[[ 11.1   7.0 -19.6   1.6  -5.9 -23.0]
 [  5.0  -3.2  13.9 -17.3 -12.3  -7.2]
 [-42.6 -23.0  -3.4  12.1 -11.6  24.5]
 [ -6.6   3.7 -16.1  10.2  -4.3 -54.9]]
->
[[ 11.1   7.0 -19.6   1.6  -5.9 -23.0]
 [  5.0  -3.2  13.9 -17.3 -12.3  -7.2]
 [ -6.6   3.7 -16.1  10.2  -4.3 -54.9]
 [-42.6 -23.0  -3.4  12.1 -11.6  24.5]]

[[-34.9  -8.5]
 [ 10.4  43.7]
 [ 33.5  15.0]
 [-48.6 -41.5]
 [ 20.7  73.7]
 [-14.7 -73.0]]
->
[[ 33.5  15.0]
 [ 20.7  73.7]
 [ 10.4  43.7]
 [-14.7 -73.0]
 [-34.9  -8.5]
 [-48.6 -41.5]]

[[ 10.6  16.1 -21.8  45.1   6.5 -37.1  14.1   2.0  18.4 -31.9]
 [ 34.5   6.0  34.5 -23.2  11.2 -53.5 -16.2  17.8 -13.5  13.1]
 [ 39.0  -8.5 -32.0   4.7 -20.7  12.8 -19.8 -35.4   6.7  12.7]
 [ -3.3  13.5  28.2  -4.2   8.0   8.3 -34.4   8.5  13.7  -4.7]]
->
[[ 39.0  -8.5 -32.0   4.7 -20.7  12.8 -19.8 -35.4   6.7  12.7]
 [ 34.5   6.0  34.5 -23.2  11.2 -53.5 -16.2  17.8 -13.5  13.1]
 [ 10.6  16.1 -21.8  45.1   6.5 -37.1  14.1   2.0  18.4 -31.9]
 [ -3.3  13.5  28.2  -4.2   8.0   8.3 -34.4   8.5  13.7  -4.7]]

[[ -1.6  39.2   7.3   3.7  11.8   3.9   6.5 -16.7  31.6]
 [ 27.6  16.9 -13.7 -24.6 -47.5 -38.1 -17.4  -6.1 -21.2]
 [ 55.7  42.3  60.0  55.8  23.4   9.7 -34.5 -38.3 -10.0]
 [  1.6   6.2  16.4  28.8  18.3   3.1  36.4  54.6  73.2]
 [ 21.9  29.5  -5.8 -10.3 -14.8 -35.9 -38.6 -71.2 -30.8]
 [ 21.3  -1.0  12.9  34.0  33.2  51.8  59.4  64.8  35.3]]
->
[[ 55.7  42.3  60.0  55.8  23.4   9.7 -34.5 -38.3 -10.0]
 [ 27.6  16.9 -13.7 -24.6 -47.5 -38.1 -17.4  -6.1 -21.2]
 [ 21.9  29.5  -5.8 -10.3 -14.8 -35.9 -38.6 -71.2 -30.8]
 [ 21.3  -1.0  12.9  34.0  33.2  51.8  59.4  64.8  35.3]
 [  1.6   6.2  16.4  28.8  18.3   3.1  36.4  54.6  73.2]
 [ -1.6  39.2   7.3   3.7  11.8   3.9   6.5 -16.7  31.6]]

[[ 11.6 -36.7  12.6   3.4]
 [ 37.3 -30.2 -31.1  14.9]
 [ 39.6 -12.2  24.6  19.4]
 [ 30.6 -40.2 -48.2  10.2]
 [ 54.2 -25.0 -56.9  22.7]
 [  5.2 -26.2  65.1   3.0]
 [ 10.1 -29.9  40.1   4.2]
 [ 43.9 -23.4 -24.8  18.9]
 [ 31.4 -34.5 -30.6  11.7]]
->
[[ 54.2 -25.0 -56.9  22.7]
 [ 43.9 -23.4 -24.8  18.9]
 [ 39.6 -12.2  24.6  19.4]
 [ 37.3 -30.2 -31.1  14.9]
 [ 31.4 -34.5 -30.6  11.7]
 [ 30.6 -40.2 -48.2  10.2]
 [ 11.6 -36.7  12.6   3.4]
 [ 10.1 -29.9  40.1   4.2]
 [  5.2 -26.2  65.1   3.0]]

[[ -3.8  12.2 -49.5  15.5  32.8 -40.7  53.6 -30.6 -22.0]
 [ 34.9  43.7  20.9  10.7   0.4 -46.4 -25.5  45.7  21.6]]
->
[[ 34.9  43.7  20.9  10.7   0.4 -46.4 -25.5  45.7  21.6]
 [ -3.8  12.2 -49.5  15.5  32.8 -40.7  53.6 -30.6 -22.0]]

[[ -9.4  41.1  41.8 -35.9  10.9  21.9]
 [ 41.7 -10.1 -12.8   5.2  19.4  39.9]
 [ 35.7 -34.5  -5.1 -32.2  65.4  -5.4]
 [ 25.8  12.0   5.1  -2.1  55.5 -21.1]
 [  9.5 -62.4  35.1  26.2   4.2   0.4]
 [-25.6  37.8  -8.2 -60.3  -1.9 -19.2]
 [ 28.5 -33.7   6.2  22.1   8.4  31.4]
 [  8.3 -57.7 -32.5 -11.1  19.2  -8.1]
 [ 19.1 -10.5  28.9 -14.7  41.7 -29.6]
 [ 41.0  31.5 -35.9 -16.8  25.4 -44.5]]
->
[[ 41.7 -10.1 -12.8   5.2  19.4  39.9]
 [ 41.0  31.5 -35.9 -16.8  25.4 -44.5]
 [ 35.7 -34.5  -5.1 -32.2  65.4  -5.4]
 [ 28.5 -33.7   6.2  22.1   8.4  31.4]
 [ 25.8  12.0   5.1  -2.1  55.5 -21.1]
 [ 19.1 -10.5  28.9 -14.7  41.7 -29.6]
 [  9.5 -62.4  35.1  26.2   4.2   0.4]
 [  8.3 -57.7 -32.5 -11.1  19.2  -8.1]
 [ -9.4  41.1  41.8 -35.9  10.9  21.9]
 [-25.6  37.8  -8.2 -60.3  -1.9 -19.2]]

[[-60.7  22.8  62.3   1.5 -66.1]
 [ 22.5   1.8  -1.4  -5.9  35.1]
 [ 35.0  31.2  31.9 -56.3  71.6]
 [ 13.9 -27.8 -47.6  49.2  -3.0]]
->
[[ 35.0  31.2  31.9 -56.3  71.6]
 [ 22.5   1.8  -1.4  -5.9  35.1]
 [ 13.9 -27.8 -47.6  49.2  -3.0]
 [-60.7  22.8  62.3   1.5 -66.1]]
